Each row is followed by its class.
[ -5 -20   4   8  -7   1   2   3 -15   7  -4 -41  -8   4  -8  35  16   5
  -3  -4] : Y
[  4 -13 -15 -21 -17   8 -18  -7  66 -20  -8  -4  -7  10 -13 -56  10 -21
  -5 -11] : Y
[  9   6 -22   2   3   2   1  14  32 -10   2  40   0   3 -11 -68  12  32
 -13   6] : Y
[ -2  -3   8   9 -13  -6   5   0 -19   9  -4 -34  -3  -1  -6  41  13   6
  -5  -3] : Y
[  2  -4  -3  21   7  -3  11  10   6   8   5   9   4  -1   0  -5   7  31
 -14   3] : Y
[ -3  -6  12   2 -25  -2  -3  -6 -11   1  -1 -50  -3  -2  -7  38  12 -21
  -5  -9] : Y
[ -4  17  14  17  22  -3  15   8 -68   4   8  44   7  -8  27  32 -28  27
  20  17] : P
[ -4  -7   4  21 -11 -16   5  11 -14   5  -5 -53  -3   0 -21  32  31  16
 -15 -13] : Y
[ -5  -3   7   7  -5  -6   3  -1 -19  11  -2 -38  -8  -1  -6  34  15   0
  -4   1] : P
[ 19  -1   5  18  -6 -10   3   3 -25   7   1 -25   2  -2  -3  31  10   6
  -4  -1] : P
[  0  -5   8  19  -5  -6  10  -1 -18   2  -6 -34  -1  -2   0  32  15  -2
   2  -5] : Y
[ -1  -5   2  17   0  -4  14   2 -34   9  -3 -19  -2   0  -3  32   5   9
 -11   2] : Y
[  0  -4  13  12   4  -5   8   0 -22   8  -6 -36  -5   1  -1  30  13   8
  -6  -4] : Y
[  1  13   3  26   4  -2  13  13 -46  14  -1  -2   7  -5  -3  30   0  28
  -3   8] : Y
[  1  -1  12   8  -1  -4   4   2 -20  -2  -2 -33  -5   0  -9  35   9   4
  -6  -9] : Y
[ -9  23  22   6  12  -3   9   2 -46  12   5  21   4  -6  25  40 -23  -1
  13  13] : P
[ -1   1  10  18  -3  -8  11   5 -27  12   2 -20   0  -2 -15  29   9  12
  -4  -4] : P
[-21  -6   7   3 -14   2  -5   1 -11  -2  -1 -42   1  -3  -7  33   6 -17
 -10  -7] : P
[  3  -6   7  14  -3  -5  10   6 -24  27  -1 -33  -2  -5  -4  33  11  10
  -1   6] : Y
[ -3   5   7  19   1  -9  12   6 -37  15   1 -17  -1  -5   0  27   8  30
   0   2] : Y
[  0  -7   6  -6   0   1   5   0 -14   2  -6 -37  -1  18  -8  33  10  -3
  -6  -9] : Y
[  4 -10 -20 -17  -4  15  -9   3  57 -13  -1   1   3   1 -17 -68  12 -16
 -11  -9] : Y
[ -6  -5   5  27   7  -8  24  14 -48  20   1  -6   6  -2   1  35  14  44
  -1   4] : Y
[  1  10  11  15   5  -1  17   3 -40  10  -6  -6   7  -5  -4  30   8  34
  -4  11] : Y
[ -2  11   9   5   5  -2   4   4 -29   4   1 -12   1   5   1  31   5   6
   2   0] : P
[ -8   3   5  12  -3  -8  10   9 -37  17  -2 -18   3  -3 -21  30  11  14
 -10  -3] : Y

Each row is followed by its class. Each block has new classes.
[ -6   8   0  -4  10  -1   6   6   3  -2   7   5 -17   2   9 -10   4   1
  53  10] : T
[-11 -12   6  -6 -11   2  11  -3   7 -11  11   0  14 -16   1   5  -5  -2
  -5  -8] : T
[ 12   1   8   9   0 -22   4  31 -29   1 -17   4  -6   1   2 -14  26 -34
 -54  -7] : J
[ -2 -10  24   0  24 -33  14   6  -3   5   1  -2 -15  -5 -39  -7  62 -18
 -51   1] : B
[ -9   4   3   4  11   3   0  -4  11  -4   9   5 -27   7 -14   1 -16  34
  60 -14] : G
[-16 -13   4  -1   3  -5  24  63   2 -24  11  -6  15  -1 -13  -1  32  -1
 -45  -1] : B
[-24   1   8  -5   5   4  21  22   7  19 -17   1 -16  -4  23  19   4  -7
  27  -7] : B
[ -8   3   7   2  33  -2   3  15  -3  11   0   5 -14  -1   1 -11  19  -2
   6  -4] : B
[-17 -14  14  -3  16  -8  13  16   0  12   3  -4 -11  -7 -10  -1  18 -23
 -27 -16] : B
[ -9  -4   4  -3   8 -13 -10 -13 -23   9   9  -3  -7  -9  -9 -16  19  11
 -22   3] : G
[ -5   1   4   0   8 -16  11  19 -21  15  -5  -4  -6  -5  23  -8  11 -23
 -10   1] : B
[ -5 -11   9  -2   9 -15   6  29 -17  -4  -1  -9  26  -8  -6 -20  57 -31
 -48   2] : B
[-19  -9  10  -1  14 -10  15  11  -7   6   1  -3  -6  -4  -6   1  54  -4
  10  -4] : B
[-13  -7   4 -11  10  -1  20  15  17  -8  23  -4  -4   3 -29   2  54  19
  34   7] : T
[-23 -11  -2   8   4 -10  18   8 -16 -15  -2   0   0 -12  -9  -4  10 -18
 -12   4] : B
[-11   0  -5  -3  17   1   8  22  -1  17  -4   2 -11  11  23   1  -5   0
  -2  16] : B
[ -4  -2  -1  -2   7   9   7   2 -10   9  -2   0  -2  -4  13 -20  33   8
 -12   4] : B
[-20  12  10  -4  13 -15  16  24 -20   2   6  -3   0 -11  -4  -3  72  -6
  21   6] : B
[-22   3  23 -15   4 -12   6  14  -9   4  16   0   7  -5 -38  13  41  18
  57  -9] : T
[-21 -13   6   4  32  -3  20  -4  -1   1   4   1   3  -6  15  -3  36   5
 -16 -12] : B
[  6   3  12  -1  27 -16   3  14  14  24 -10   1 -15   1   4   1  49   7
 -12  29] : B
